Below is a small trained network, with its code and all its weights. Each question gives an input and a class and asks what happens when units are switched off, that is, made to give their printed mean instead of their output.

import numpy as np


def w(rows, s, z=0):
    codes = np.array(rows[::2]) - 128.0
    scale = np.full(codes.shape[1], s)
    scale[-1] = z or s
    return codes * scale


def f(y):
    return y / 2 * (1 + np.tanh(0.7978845608 * (y + 0.044715 * y**3)))


def log_softmax(a):
    a = a - a.max(-1, keepdims=True)
    return a - np.log(np.exp(a).sum(-1, keepdims=True))


def net(x, mask):
    res = np.array(x, float).reshape(1, 4) / 4 @ E
    y = f(res @ A[0][:, :-1].T + A[0][:, -1])
    res = res + np.where(mask, y, B[0][:, -1]) @ B[0][:, :-1]
    return log_softmax(res[-1] @ U[:, :-1].T + U[:, -1])


A, B = {}, {}
E = w([
[130,21,190,74,90,103,15],'x0',
[27,126,26,40,90,159,117],'x1',
[120,124,123,173,3,77,152],'x2',
[145,192,70,176,132,125,31],'x3',
],0.0063)
A[0] = w([
[146,76,132,112,124,126,92,77],'n0',
[121,171,100,139,174,139,170,156],'n1',
[125,135,134,79,251,159,104,3],'n2',
[119,83,160,83,146,127,208,58],'n3',
[124,147,121,136,136,127,143,94],'n4',
[99,137,103,98,122,132,120,131],'n5',
[112,120,91,101,126,127,129,64],'n6',
[174,127,200,197,169,131,129,89],'n7',
[129,83,166,98,128,122,46,106],'n8',
[81,132,89,80,126,141,129,102],'n9',
[130,138,130,156,41,121,143,67],'n10',
[121,174,120,159,123,133,67,59],'n11',
[119,138,123,154,50,111,139,64],'n12',
[109,91,166,98,137,140,190,82],'n13',
[132,142,109,140,134,141,154,109],'n14',
[163,130,163,158,136,130,134,64],'n15',
[140,167,83,166,150,123,45,77],'n16',
[124,119,142,125,115,124,96,95],'n17',
[134,171,93,150,157,129,176,124],'n18',
[109,123,76,84,108,166,131,103],'n19',
[134,136,132,146,139,128,134,11],'n20',
[133,166,114,151,111,129,174,82],'n21',
],0.015,0.0025)
B[0] = w([
[87,121,155,106,120,169,136,183],'n0',
[85,100,171,106,112,177,121,220],'n1',
[190,6,108,192,133,98,91,235],'n2',
[183,189,93,148,95,175,147,219],'n3',
[114,126,141,127,114,133,134,138],'n4',
[118,140,110,116,128,89,125,171],'n5',
[138,140,146,121,119,77,125,155],'n6',
[90,171,115,93,133,16,127,255],'n7',
[62,118,187,97,105,187,133,244],'n8',
[101,164,116,113,154,65,124,206],'n9',
[167,58,107,160,166,127,100,196],'n10',
[163,161,112,141,112,153,164,170],'n11',
[161,56,122,158,149,120,104,189],'n12',
[156,182,102,152,147,181,156,203],'n13',
[113,124,147,113,107,135,125,153],'n14',
[105,155,95,108,151,100,105,175],'n15',
[185,197,88,148,125,178,176,209],'n16',
[118,123,146,119,127,152,142,149],'n17',
[81,119,173,93,113,179,125,217],'n18',
[110,164,135,116,142,53,125,202],'n19',
[115,129,137,123,135,119,134,124],'n20',
[110,102,166,113,119,151,116,184],'n21',
],0.027,0.0072)
U = w([
[54,94,223,85,82,194,131,70],'0',
[92,180,115,95,164,1,118,121],'1',
[196,1,127,221,161,115,81,252],'2',
[207,223,93,173,97,194,204,61],'3',
],0.0073,0.0015)

Each question gives the input, the list of numbers given to net, and the class t.
The units are the neurons (one row each of A and B). Each row of codes is followed by its name. A weight is (code - 128) times the scale printed after its matrix; where a second scale follows, it is the last column's (A, B and U).
mask holds one flag per neuron, in row order. A switched-off neuron (its flag False) gives its mean, the last column of its row in B, instead of its output. The means were averaged over made-up inputs and are rounded, as every weight is.
A unit's drop is (log p(t) with every unit on - log p(t) with that unit switched off) / (log p(t) with every unit on - log p(t) with every unit switched off).
The circuit of an input: a set's keep is (log p(t) with only the set's units on - log p(t) with every unit switched off) / (log p(t) with every unit on - log p(t) with every unit switched off). Starting from the 12 units with the biggest drops (on a tie, the unit counted first), units are removed one at a time, each time the one whose removal leaves the highest keep (on an exact tie, the one counted first), for as long as the keep stays at least 0.8.
circuit, biggest first: the units of the circuit, biggest drop first
unit that matters most: the unit with the biggest drop
top k neurons: the k neurons with the biggest drops, biggest first
drop of u: that unit's drop, to one decimal
input [-6,-6,0,3], class 0: unit that matters most -> n18
input [0,-3,-5,7], class 3: top 2 neurons -> [n16; n11]
input [-8,-8,-6,-8], class 0: top 4 neurons -> [n1; n18; n21; n16]
input [-2,-5,5,-3], class 1: top 3 neurons -> [n7; n2; n15]
input [-6,-3,8,4], class 2: top 3 neurons -> [n10; n12; n8]
input [-8,5,-1,8], class 0: top 2 neurons -> [n1; n18]
input [-2,2,6,-8], class 3: top 2 neurons -> [n3; n2]
input [6,-2,7,-1], class 2: top 3 neurons -> [n10; n12; n18]
input [-4,-2,-6,3], class 2: top 2 neurons -> [n2; n8]
input [1,3,5,6], class 3: top 3 neurons -> [n2; n16; n11]
input [-6,8,0,-4], class 1: top 3 neurons -> [n9; n19; n8]
input [2,5,6,5], class 2: top 3 neurons -> [n7; n12; n10]
input [7,-8,3,-3], class 1: drop of n21 -> 0.2
input [-4,-1,-7,-4], class 2: circuit, biggest first -> [n2]
input [8,-6,7,8], class 0: drop of n8 -> 6.0
input [-2,-7,4,-2], class 1: drop of n7 -> 0.3
